cols: Y R G N F P M
E: -796	410	467	725	-823	-263	538
C: 530	-149	-253	-511	480	262	-241
L: 463	155	-361	-470	214	385	-19
S: -127	579	303	21	-420	289	571
W: 92	-228	-471	-16	149	-106	-333
463	155	-361	-470	214	385	-19 -> L
530	-149	-253	-511	480	262	-241 -> C
present: 289	-420	21	303	579 -> no
-127	579	303	21	-420	289	571 -> S

cols: mot pere lok Lape sib
Zesa: -232	-336	206	283	-97
Tosi: 160	868	-555	-71	237
Fitab: -186	-363	218	203	-138
pono: 143	763	-477	-74	275
susu: 192	169	-171	-418	-142
-186	-363	218	203	-138 -> Fitab
present: 206	284 -> no
143	763	-477	-74	275 -> pono
col: -71	203	-74 -> Lape
col: -232	160 -> mot

cols: roz Sotur Rida Zas guzi Roder vogid zape
Mesil: 358	286	7	-248	-346	-199	-36	226
zumi: 198	71	-143	-275	-321	-280	-146	34
zop: 19	181	275	240	109	-69	-263	-276
Bosov: 290	288	124	-70	-283	-347	-285	-187
Fab: 263	-321	-249	328	314	-285	-468	134
mabo: -319	-188	111	298	277	-17	-326	-299
rud: -562	-410	356	799	363	-344	-576	-354
Vofu: -135	456	-126	-426	435	199	-458	113
290	288	124	-70	-283	-347	-285	-187 -> Bosov
-319	-188	111	298	277	-17	-326	-299 -> mabo
present: -299	-326 -> no
col: -280	-69	-347	-285	-17	-344 -> Roder

cols: vol Delev Naro Perir lifa tede luz Kuran
pepaf: 345	-39	-300	-490	275	351	-232	243
sopin: 23	-426	-82	-297	-39	10	-367	72
pufo: 230	178	-617	-37	-51	452	-236	634
gega: 532	20	6	-639	495	323	117	-351
Lil: 143	719	246	322	20	-38	613	-265
penub: -135	524	235	845	-425	-128	492	-86
Som: 49	689	135	435	-112	-24	616	-133
duk: 405	273	-491	-118	103	513	-72	410
vukab: 639	-18	-86	-818	638	337	81	-289
col: -135	49	405 -> vol
present: 230	178	-617	-37	-51 -> yes
col: -265	-86	-133 -> Kuran
present: 247	322 -> no
col: 6	246 -> Naro

cols: nivo lapud vavib Godo Gudab tika ziv sosu gude nipul
Num: -812	234	-324	779	-148	148	-93	430	596	-558
dom: -325	-232	-18	150	606	-176	-144	-541	628	174
fula: 255	342	-112	162	630	-302	155	-384	385	-29
Bifi: -196	51	-517	-115	-133	56	-382	245	13	216
tetu: -711	252	-532	373	307	9	-75	417	642	-436
nuf: -236	28	-509	-159	-148	-5	-454	295	33	280
present: 606	-176	-144	-542	628 -> no
col: 150	162 -> Godo
col: 606	630	-133 -> Gudab
-236	28	-509	-159	-148	-5	-454	295	33	280 -> nuf
present: 28	-509	-159	-148 -> yes

cols: peno farit ruk sul gano deg nur rodu
zuka: 201	-423	360	206	221	49	192	-299
melut: 161	-391	355	209	194	13	172	-289
sute: 50	100	-369	-243	107	447	105	78
kavam: -110	-83	834	639	27	-559	64	-162
somi: -32	128	235	158	-207	-488	-210	151
Zit: 180	142	-495	-377	8	379	-27	230
manan: 40	120	-410	-268	106	477	107	89
Simus: -99	-78	721	553	29	-475	62	-150
present: 159	-207	-488 -> no
col: -289	78	-162	151	230	89 -> rodu
col: 221	194	107	27	-207	8 -> gano

cols: fadi zatef Sav Ped Fumir
Mib: -192	52	-572	-323	-163
nofu: 176	242	-369	-419	-327
melo: 105	378	-174	-448	441
Seza: -331	-11	-585	-310	19
duzad: 374	146	12	-791	-512
Mupez: -89	234	-232	-451	506
tinik: -285	-157	-185	-695	136
dilum: -49	124	-221	-548	148
present: 176	242 -> yes
present: -331	-11	-585 -> yes
col: -585	12	-232 -> Sav
-89	234	-232	-451	506 -> Mupez

cols: vuto gekeb Fidu gifi lopaz magib viso
Bebo: 389	-82	-490	-463	251	200	-168
Mogur: 592	-270	-255	-622	846	231	-517
Kega: -862	353	352	756	-781	-360	487
dabi: -483	-610	272	586	165	-792	-443
paba: 393	-99	-626	-353	329	297	-198
zozuk: -545	-628	306	467	72	-666	-323
Nis: -851	319	373	703	-720	-295	390
present: 231	-517 -> yes
col: -353	467	703 -> gifi
present: 272	586 -> yes
present: -353	-626 -> no
present: 592	-270 -> yes
col: 231	-360	-792	297	-666	-295 -> magib

cols: veb rez Deba sak ven fom peg vapem somaf
vit: -160	-232	271	499	343	-232	-76	-304	-445
posa: -160	-272	305	730	405	-232	-76	-304	-445
kidur: -160	-272	305	730	405	-232	-76	-308	-456
kos: 50	-272	305	499	245	-232	-76	-304	-445
bik: -160	-272	305	499	343	-232	-76	-304	-445
Menof: 35	-309	305	499	343	-232	-76	-304	-494
50	-272	305	499	245	-232	-76	-304	-445 -> kos
-160	-272	305	730	405	-232	-76	-308	-456 -> kidur
col: -232	-272	-272	-272	-272 -> rez
col: -272	-272	-272	-309 -> rez
35	-309	305	499	343	-232	-76	-304	-494 -> Menof

cols: bikig Vozu gobu gero Pani Suga kan gefu
gomo: 654	12	-366	4	-332	-480	161	-39
zesef: 654	12	-366	4	320	-480	161	-39
pup: -301	34	119	-293	-59	-351	-108	169
lelu: -120	-490	-177	361	-319	385	586	113
present: -293	-59 -> yes
present: 34	119 -> yes
present: 12	-366 -> yes
present: 119	-292 -> no
present: 320	-480	161 -> yes

cols: forit Pep ked Der
rolin: -410	-594	-214	14
zuga: -389	-119	54	-294
sasu: -59	-144	260	-645
Dov: -412	122	46	-30
-412	122	46	-30 -> Dov
present: -410	-594	-214	14 -> yes
col: -645	-30 -> Der

cols: zapar Kibog tegig rig gen Vibep Gafat rek sor
teki: -638	487	125	549	722	-623	-876	-735	473
Dup: -716	359	282	569	101	-722	-512	-655	346
vasuk: -174	234	-61	554	217	-164	-409	-245	427
col: -716	-174 -> zapar
-638	487	125	549	722	-623	-876	-735	473 -> teki
present: -722	101 -> no
col: -876	-512 -> Gafat
present: -638	487 -> yes
present: 570	101	-722	-512	-655 -> no

cols: rurom duvot gad seso
suri: -145	-41	61	-126
Luk: 262	231	-386	91
Nobab: 100	17	157	177
Nago: 106	-537	71	64
Nam: 242	-126	27	-159
gemu: 242	-126	-164	-641
sonan: 84	145	67	204
bopip: 67	-84	-331	-157
muz: 242	-126	-164	-236
col: 231	17	-537	-126	-126	145 -> duvot
present: -126	61	-41 -> no
84	145	67	204 -> sonan
present: 157	17	100 -> no
present: 100	16 -> no
col: -126	145	-84 -> duvot

